Below are the code and all the weights of a small trained network. Each question names an input and a class and asks about switching units off, where a switched-off unit gives its printed mean instead of its output.

import numpy as np


def w(rows, s, z=0):
    codes = np.array(rows[::2]) - 128.0
    scale = np.full(codes.shape[1], s)
    scale[-1] = z or s
    return codes * scale


def norm(h):
    return h / np.sqrt((h * h).mean(-1, keepdims=True) + 1e-5)


def f(y):
    return np.maximum(y, 0)


def log_softmax(a):
    a = a - a.max(-1, keepdims=True)
    return a - np.log(np.exp(a).sum(-1, keepdims=True))


def net(x, mask):
    res = np.array(x, float).reshape(1, 5) / 4 @ E
    u = 0
    for l in range(2):
        y = f(norm(res) @ A[l][:, :-1].T + A[l][:, -1])
        res = res + np.where(mask[u : u + 16], y, B[l][:, -1]) @ B[l][:, :-1]
        u += 16
    return log_softmax(norm(res)[-1] @ U[:, :-1].T + U[:, -1])


A, B = {}, {}
E = w([
[158,167,178,81,215],'x0',
[91,201,102,210,150],'x1',
[1,152,73,21,163],'x2',
[163,232,83,80,59],'x3',
[126,131,132,131,125],'x4',
],0.0055)
A[0] = w([
[254,142,103,182,125,22],'L0N1',
[81,199,58,169,201,120],'L0N2',
[147,116,132,79,143,195],'L0N3',
[63,76,89,137,206,51],'L0N4',
[98,169,100,79,123,102],'L0N5',
[121,146,149,101,214,121],'L0N6',
[103,55,88,179,98,127],'L0N7',
[179,147,118,148,106,1],'L0N8',
[20,167,79,94,134,23],'L0N9',
[185,81,174,38,79,169],'L0N10',
[117,95,93,45,128,115],'L0N11',
[90,103,71,141,75,67],'L0N12',
[54,90,79,120,70,122],'L0N13',
[132,44,157,85,144,157],'L0N14',
[121,179,115,255,179,141],'L0N15',
[130,126,45,110,115,25],'L0N16',
],0.011,0.0056)
B[0] = w([
[129,139,81,178,137,214],'L0N1',
[99,84,131,108,2,237],'L0N2',
[110,175,153,132,73,202],'L0N3',
[168,49,132,198,185,191],'L0N4',
[75,138,76,176,150,194],'L0N5',
[84,230,200,109,134,205],'L0N6',
[135,172,224,95,172,215],'L0N7',
[39,164,129,151,105,142],'L0N8',
[82,106,82,156,154,220],'L0N9',
[88,89,108,150,53,232],'L0N10',
[76,123,84,178,107,197],'L0N11',
[118,201,135,97,125,176],'L0N12',
[90,199,188,92,126,215],'L0N13',
[76,83,122,159,82,221],'L0N14',
[90,43,134,108,41,254],'L0N15',
[187,175,145,166,154,145],'L0N16',
],0.0097,0.006)
A[1] = w([
[93,140,142,126,122,194],'L1N1',
[92,99,134,93,144,145],'L1N2',
[148,102,98,103,94,122],'L1N3',
[83,137,121,169,122,150],'L1N4',
[119,133,35,148,97,114],'L1N5',
[174,89,106,189,149,117],'L1N6',
[144,95,76,166,149,90],'L1N7',
[114,165,89,141,194,69],'L1N8',
[172,163,116,87,162,181],'L1N9',
[190,134,140,152,76,134],'L1N10',
[145,172,60,72,98,115],'L1N11',
[113,121,179,154,85,164],'L1N12',
[107,101,80,179,136,134],'L1N13',
[248,55,73,17,221,3],'L1N14',
[78,90,141,88,180,160],'L1N15',
[91,128,82,94,142,98],'L1N16',
],0.017,0.0078)
B[1] = w([
[165,142,141,103,136,217],'L1N1',
[150,148,139,148,117,162],'L1N2',
[98,97,156,118,109,145],'L1N3',
[144,110,137,81,140,224],'L1N4',
[143,83,161,128,157,179],'L1N5',
[93,137,81,156,138,147],'L1N6',
[95,145,122,114,195,132],'L1N7',
[101,60,158,147,143,131],'L1N8',
[44,130,173,133,122,129],'L1N9',
[85,166,102,132,155,175],'L1N10',
[199,107,162,195,145,152],'L1N11',
[143,162,112,116,143,254],'L1N12',
[112,96,155,108,146,176],'L1N13',
[42,106,209,238,6,128],'L1N14',
[166,142,82,171,120,166],'L1N15',
[111,142,92,172,122,149],'L1N16',
],0.017,0.014)
U = w([
[49,142,74,162,175,116],'0',
[121,131,179,95,153,237],'1',
[139,229,163,106,129,103],'2',
[85,109,177,133,40,72],'3',
[189,88,182,181,162,114],'4',
[165,110,123,43,165,31],'5',
[216,101,5,95,121,4],'6',
],0.02,0.014)

Each question gives the input, the list of numbers given to net, and the class t.
The units are the neurons (one row each of A and B). Each row of codes is followed by its name. A weight is (code - 128) times the scale printed after its matrix; where a second scale follows, it is the last column's (A, B and U).
mask holds one flag per neuron, layer by layer. A switched-off neuron (its flag False) gives its mean, the last column of its row in B, instead of its output. The means were averaged over made-up inputs and are rounded, as every weight is.
A unit's drop is (log p(t) with every unit on - log p(t) with that unit switched off) / (log p(t) with every unit on - log p(t) with every unit switched off).
The circuit of an input: a set's keep is (log p(t) with only the set's units on - log p(t) with every unit switched off) / (log p(t) with every unit on - log p(t) with every unit switched off). Starting from the 12 units with the biggest drops (on a tie, the unit counted first), units are removed one at a time, each time the one whose removal leaves the highest keep (on an exact tie, the one counted first), for as long as the keep stays at least 0.8.
circuit, biggest first: the units of the circuit, biggest drop first
unit that matters most: the unit with the biggest drop
top k neurons: the k neurons with the biggest drops, biggest first
top k neurons in layer l: the k neurons of layer l with the biggest drops, biggest first
input [8,2,5,-3,-2], class 2: top neuron	L0N6
input [2,0,-7,7,-1], class 0: top 2 neurons	L1N10, L0N1
input [-6,6,5,-2,-2], class 2: top 2 neurons	L0N13, L0N7
input [-6,8,-1,-3,-6], class 3: top 3 neurons	L0N15, L0N2, L0N6
input [-5,4,-1,7,7], class 1: circuit, biggest first	L1N5, L1N15
input [7,8,-6,-1,-5], class 3: top 2 neurons	L0N15, L0N7
input [-5,2,7,-8,0], class 4: top 2 neurons	L0N4, L1N15
input [8,3,-2,-6,6], class 2: circuit, biggest first	L0N6, L1N5
input [0,-7,0,7,-1], class 3: top 2 neurons in layer 0	L0N10, L0N3
input [-6,-8,-8,1,-2], class 0: top 2 neurons in layer 0	L0N2, L0N15
input [8,-4,-7,0,2], class 2: top 3 neurons	L0N4, L0N3, L0N9
input [6,-5,1,-2,1], class 2: top 3 neurons	L0N6, L0N15, L0N2
input [2,-1,7,-4,-1], class 0: top 2 neurons in layer 1	L1N15, L1N16
input [-6,6,-7,8,-4], class 4: unit that matters most	L1N5
input [5,2,4,-1,-2], class 2: circuit, biggest first	L1N15, L1N2
input [-5,-8,-6,-7,-3], class 3: circuit, biggest first	L1N5, L1N11
input [-6,7,1,2,-3], class 3: top 3 neurons	L0N2, L0N15, L0N6
input [-5,-3,1,-8,-5], class 4: top 2 neurons in layer 0	L0N4, L0N6
input [-1,-5,-7,8,-2], class 4: top 2 neurons in layer 1	L1N11, L1N5
input [-6,7,-6,6,-1], class 3: top 2 neurons in layer 0	L0N15, L0N4
input [-1,-1,5,4,-4], class 0: top 2 neurons in layer 1	L1N16, L1N3
input [2,-5,2,-4,-2], class 3: circuit, biggest first	L0N14
input [0,-2,6,-7,-1], class 4: top 3 neurons	L0N4, L1N15, L1N10
input [-2,7,1,-6,2], class 3: top 3 neurons	L0N15, L0N2, L1N5
